Small tables with named rows and columns. After each table, cells are looked up by row and column.

Table Vebe
columns: Ral, Nef
Pebol: [57, 230]
Ridomu: [75, 232]
Nivezi: [74, 226]
Gopirif: [73, 223]
Genutem: [12, 191]

Genutem, Nef => 191
Pebol, Ral => 57
Pebol, Nef => 230
Nivezi, Nef => 226
Ridomu, Nef => 232
Gopirif, Nef => 223
Genutem, Ral => 12
Ridomu, Ral => 75
Gopirif, Ral => 73
Nivezi, Ral => 74

Table Kimula
|  | Rutiba | Lazofo | Gobu | Ral | Ges | Disomu | Pigozif |
|---|---|---|---|---|---|---|---|
| Bif | 161 | 127 | 135 | 67 | 55 | 92 | 180 |
| Far | 131 | 130 | 130 | 132 | 128 | 130 | 134 |
| Danas | 173 | 190 | 61 | 158 | 115 | 65 | 51 |
| Kete | 156 | 126 | 132 | 72 | 62 | 91 | 173 |
| Kado | 135 | 119 | 161 | 179 | 111 | 146 | 142 |
| Zagez | 138 | 135 | 135 | 132 | 133 | 132 | 129 |
| Golof | 156 | 157 | 88 | 143 | 118 | 80 | 93 |
| Neb | 198 | 90 | 194 | 151 | 154 | 77 | 150 |
| Seradem | 133 | 132 | 127 | 129 | 126 | 127 | 131 |
| Vurun | 135 | 120 | 159 | 173 | 115 | 142 | 141 |
| Vufo | 203 | 80 | 206 | 154 | 159 | 75 | 154 |

What is the Lazofo of Seradem in Kimula? 132
What is the Lazofo of Neb in Kimula? 90
What is the Disomu of Far in Kimula? 130
What is the Pigozif of Neb in Kimula? 150
What is the Ral of Zagez in Kimula? 132
What is the Lazofo of Golof in Kimula? 157
What is the Ges of Kado in Kimula? 111
What is the Lazofo of Vufo in Kimula? 80
What is the Gobu of Vurun in Kimula? 159
Row with the largest Rutiba: Vufo

Fosu
|  | Siket | Gez | Puz | Dosofer | Boz | Degu | Lat |
|---|---|---|---|---|---|---|---|
| Zesudig | 782 | 792 | 769 | 858 | 777 | 768 | 845 |
| Buse | 793 | 781 | 787 | 785 | 781 | 837 | 783 |
| Kizip | 792 | 780 | 787 | 827 | 772 | 871 | 829 |
| Rogos | 769 | 797 | 735 | 187 | 769 | 773 | 234 |
| Bufi | 801 | 796 | 749 | 759 | 785 | 94 | 749 |
| Dafefi | 798 | 781 | 786 | 813 | 780 | 779 | 809 |

Boz of Kizip: 772
Siket of Zesudig: 782
Degu of Kizip: 871
Gez of Buse: 781
Puz of Bufi: 749
Puz of Zesudig: 769
Gez of Rogos: 797
Siket of Kizip: 792
Gez of Dafefi: 781
Boz of Dafefi: 780
Degu of Zesudig: 768
Lat of Dafefi: 809
Siket of Bufi: 801
Lat of Bufi: 749
Degu of Bufi: 94
Lat of Buse: 783

Tuki
         Bunu  Panu  Pid  Ratuvit  Kaz  Murub  Dukolo  Pak  Sapo
Venefit    58   139  212       93   58    110     201  103   128
Rebuvi    136   211   85      157  206     69      81  159    64
Petuzum   165   171   65      161  227    104      79  190    78
Feb       184    54   96      148  196    158     117  203   137
Madusud    69   218  156      129  123     47     133   99    83
Sirado    171    17  135      137  158    162     143  176   163
Revo      153    10  174      126  120    152     161  127   182
Nugod     100   230  118      146  168     47     100  124    68
Borades   182   112   68      158  223    137      92  207   105
Budota     53   182  191      111   81     70     170   91   104

Dukolo of Petuzum = 79
Bunu of Budota = 53
Kaz of Sirado = 158
Murub of Madusud = 47
Kaz of Borades = 223
Murub of Sirado = 162
Dukolo of Nugod = 100
Bunu of Rebuvi = 136
Pak of Rebuvi = 159
Panu of Feb = 54
Sapo of Borades = 105
Murub of Nugod = 47
Dukolo of Feb = 117
Murub of Petuzum = 104
Pid of Budota = 191
Pid of Borades = 68
Kaz of Feb = 196
Pak of Venefit = 103
Ratuvit of Nugod = 146
Sapo of Feb = 137

